Here is a tiny trained network, its code and every weight. The questions are about switching its units off for an input and a target symbol, where a switched-off unit gives its printed mean instead of its output.

import numpy as np


def w(rows, s, z=0):
    codes = np.array(rows[::2]) - 128.0
    scale = np.full(codes.shape[1], s)
    scale[-1] = z or s
    return codes * scale


def f(y):
    return np.maximum(y, 0)


def softmax(a):
    e = np.exp(a - a.max(-1, keepdims=True))
    return e / e.sum(-1, keepdims=True)


def log_softmax(a):
    a = a - a.max(-1, keepdims=True)
    return a - np.log(np.exp(a).sum(-1, keepdims=True))


def net(x, mask):
    ids = ['αβγδζηθλστ'.index(c) for c in x.split()]
    T = len(ids)
    res = E[ids] + P[:T]
    r = res
    for j in range(2):
        rows = slice(4 * j, 4 * j + 4)
        q, k, v = (r @ M[0][rows].T for M in (Q, K, V))
        z = softmax(np.where(np.tri(T) > 0, q @ k.T / 4**0.5, -1e9)) @ v
        o = O[0][rows]
        res = res + np.where(mask[j], z, o[:, -1]) @ o[:, :-1]
    y = f(res @ A[0][:, :-1].T + A[0][:, -1])
    res = res + np.where(mask[2:26], y, B[0][:, -1]) @ B[0][:, :-1]
    return log_softmax(res[-1] @ U[:, :-1].T + U[:, -1])


Q, K, V, O, A, B = {}, {}, {}, {}, {}, {}
E = w([
[124,102,136],'α',
[182,161,75],'β',
[132,120,126],'γ',
[153,1,117],'δ',
[132,117,124],'ζ',
[56,175,158],'η',
[129,123,152],'θ',
[134,143,140],'λ',
[110,104,163],'σ',
[117,211,90],'τ',
],0.012)
P = w([
[102,144,126],'0',
[226,161,254],'1',
[49,114,43],'2',
[213,135,221],'3',
[37,108,36],'4',
[215,95,197],'5',
],0.0064)
Q[0] = w([
[179,94,201],'h1',
[52,155,10],'h1',
[128,131,135],'h1',
[160,99,164],'h1',
[36,158,76],'h2',
[42,136,159],'h2',
[62,129,157],'h2',
[141,139,107],'h2',
],0.011)
K[0] = w([
[103,213,128],'h1',
[187,11,118],'h1',
[120,133,141],'h1',
[93,184,126],'h1',
[77,238,131],'h2',
[91,162,178],'h2',
[92,153,174],'h2',
[142,143,87],'h2',
],0.012)
V[0] = w([
[93,180,76],'h1',
[112,185,109],'h1',
[154,172,188],'h1',
[144,2,75],'h1',
[2,147,118],'h2',
[206,167,60],'h2',
[198,166,90],'h2',
[203,52,236],'h2',
],0.0086)
O[0] = w([
[71,153,85,163],'h1',
[104,150,117,177],'h1',
[138,182,201,185],'h1',
[165,46,96,3],'h1',
[39,57,80,89],'h2',
[188,180,76,175],'h2',
[147,154,111,176],'h2',
[152,141,255,123],'h2',
],0.0094,0.002)
A[0] = w([
[19,72,157,85],'n1',
[205,85,171,252],'n2',
[64,116,29,154],'n3',
[126,131,69,146],'n4',
[56,58,62,183],'n5',
[141,198,207,9],'n6',
[149,164,120,113],'n7',
[151,153,195,244],'n8',
[215,181,107,149],'n9',
[200,183,90,138],'n10',
[123,160,106,252],'n11',
[39,243,160,151],'n12',
[67,69,66,172],'n13',
[81,63,67,174],'n14',
[149,222,177,18],'n15',
[115,99,224,128],'n16',
[155,208,153,251],'n17',
[155,186,142,244],'n18',
[170,107,187,74],'n19',
[170,122,194,74],'n20',
[203,200,85,124],'n21',
[51,74,176,108],'n22',
[146,161,209,54],'n23',
[2,45,137,97],'n24',
],0.0075,0.0047)
B[0] = w([
[68,57,29,156],'n1',
[135,47,181,216],'n2',
[142,248,108,204],'n3',
[91,182,139,167],'n4',
[186,125,25,196],'n5',
[186,184,42,179],'n6',
[90,130,127,153],'n7',
[150,82,195,231],'n8',
[48,105,129,199],'n9',
[79,100,132,189],'n10',
[132,141,183,214],'n11',
[229,53,213,221],'n12',
[195,140,60,187],'n13',
[210,131,72,184],'n14',
[179,76,69,179],'n15',
[36,123,96,179],'n16',
[117,145,202,254],'n17',
[121,123,216,233],'n18',
[77,189,84,160],'n19',
[97,186,68,167],'n20',
[31,88,132,196],'n21',
[95,49,89,153],'n22',
[144,217,74,177],'n23',
[44,118,3,168],'n24',
],0.007,0.0081)
U = w([
[176,132,189,244],'α',
[71,91,164,217],'β',
[41,77,132,98],'γ',
[121,96,111,80],'δ',
[213,57,103,7],'ζ',
[90,130,75,122],'η',
[153,128,116,46],'θ',
[158,132,113,62],'λ',
[181,200,90,159],'σ',
[3,185,122,4],'τ',
],0.011,0.0037)

Each question gives the input, a string of symbols that net reads in full, and the target symbol t.
The units are the heads (4 rows each of Q, K, V and O) and the neurons (one row each of A and B). Each row of codes is followed by its name. A weight is (code - 128) times the scale printed after its matrix; where a second scale follows, it is the last column's (O, A, B and U).
mask holds one flag per unit, heads first, then neurons. A switched-off unit (its flag False) gives its mean, the last column of its rows in O or B, instead of its output. The means were averaged over made-up inputs and are rounded, as every weight is.
A unit's drop is (log p(t) with every unit on - log p(t) with that unit switched off) / (log p(t) with every unit on - log p(t) with every unit switched off).
The circuit of an input: a set's keep is (log p(t) with only the set's units on - log p(t) with every unit switched off) / (log p(t) with every unit on - log p(t) with every unit switched off). Starting from the 12 units with the biggest drops (on a tie, the unit counted first), units are removed one at a time, each time the one whose removal leaves the highest keep (on an exact tie, the one counted first), for as long as the keep stays at least 0.8.
circuit, biggest first: the units of the circuit, biggest drop first
most important unit: the unit with the biggest drop
top k neurons: the k neurons with the biggest drops, biggest first
heads that matter: for each layer, one digit per head in row order, 1 if its drop is at least 0.15 and else 0, layers parted by /
drop when u is switched off: that unit's drop, to one decimal
input τ β γ η, target α: circuit, biggest first	n12, h1, n24
input θ τ β β λ, target σ: circuit, biggest first	n2, h2, n3, n16
input ζ α τ λ β β, target β: heads that matter	00
input α η τ η δ, target ζ: circuit, biggest first	h1, n14
input λ β σ τ, target α: most important unit	n12
input σ δ θ, target ζ: circuit, biggest first	h1, n17
input σ σ σ, target γ: heads that matter	01
input τ τ β, target σ: heads that matter	11
input τ α λ, target σ: heads that matter	01
input λ β η ζ α, target η: top 3 neurons	n24, n12, n1
input σ β β λ β η, target α: heads that matter	00
input τ β σ, target σ: heads that matter	01
input τ β σ η θ, target η: heads that matter	01
input η α ζ γ λ, target η: most important unit	h2
input τ δ τ γ ζ, target σ: top 2 neurons	n3, n12
input β β η η ζ, target η: top 2 neurons	n24, n1
input δ δ λ, target ζ: drop when h1 is switched off	0.8
input τ λ θ, target σ: drop when n2 is switched off	0.2
input ζ δ ζ, target ζ: drop when h1 is switched off	0.8
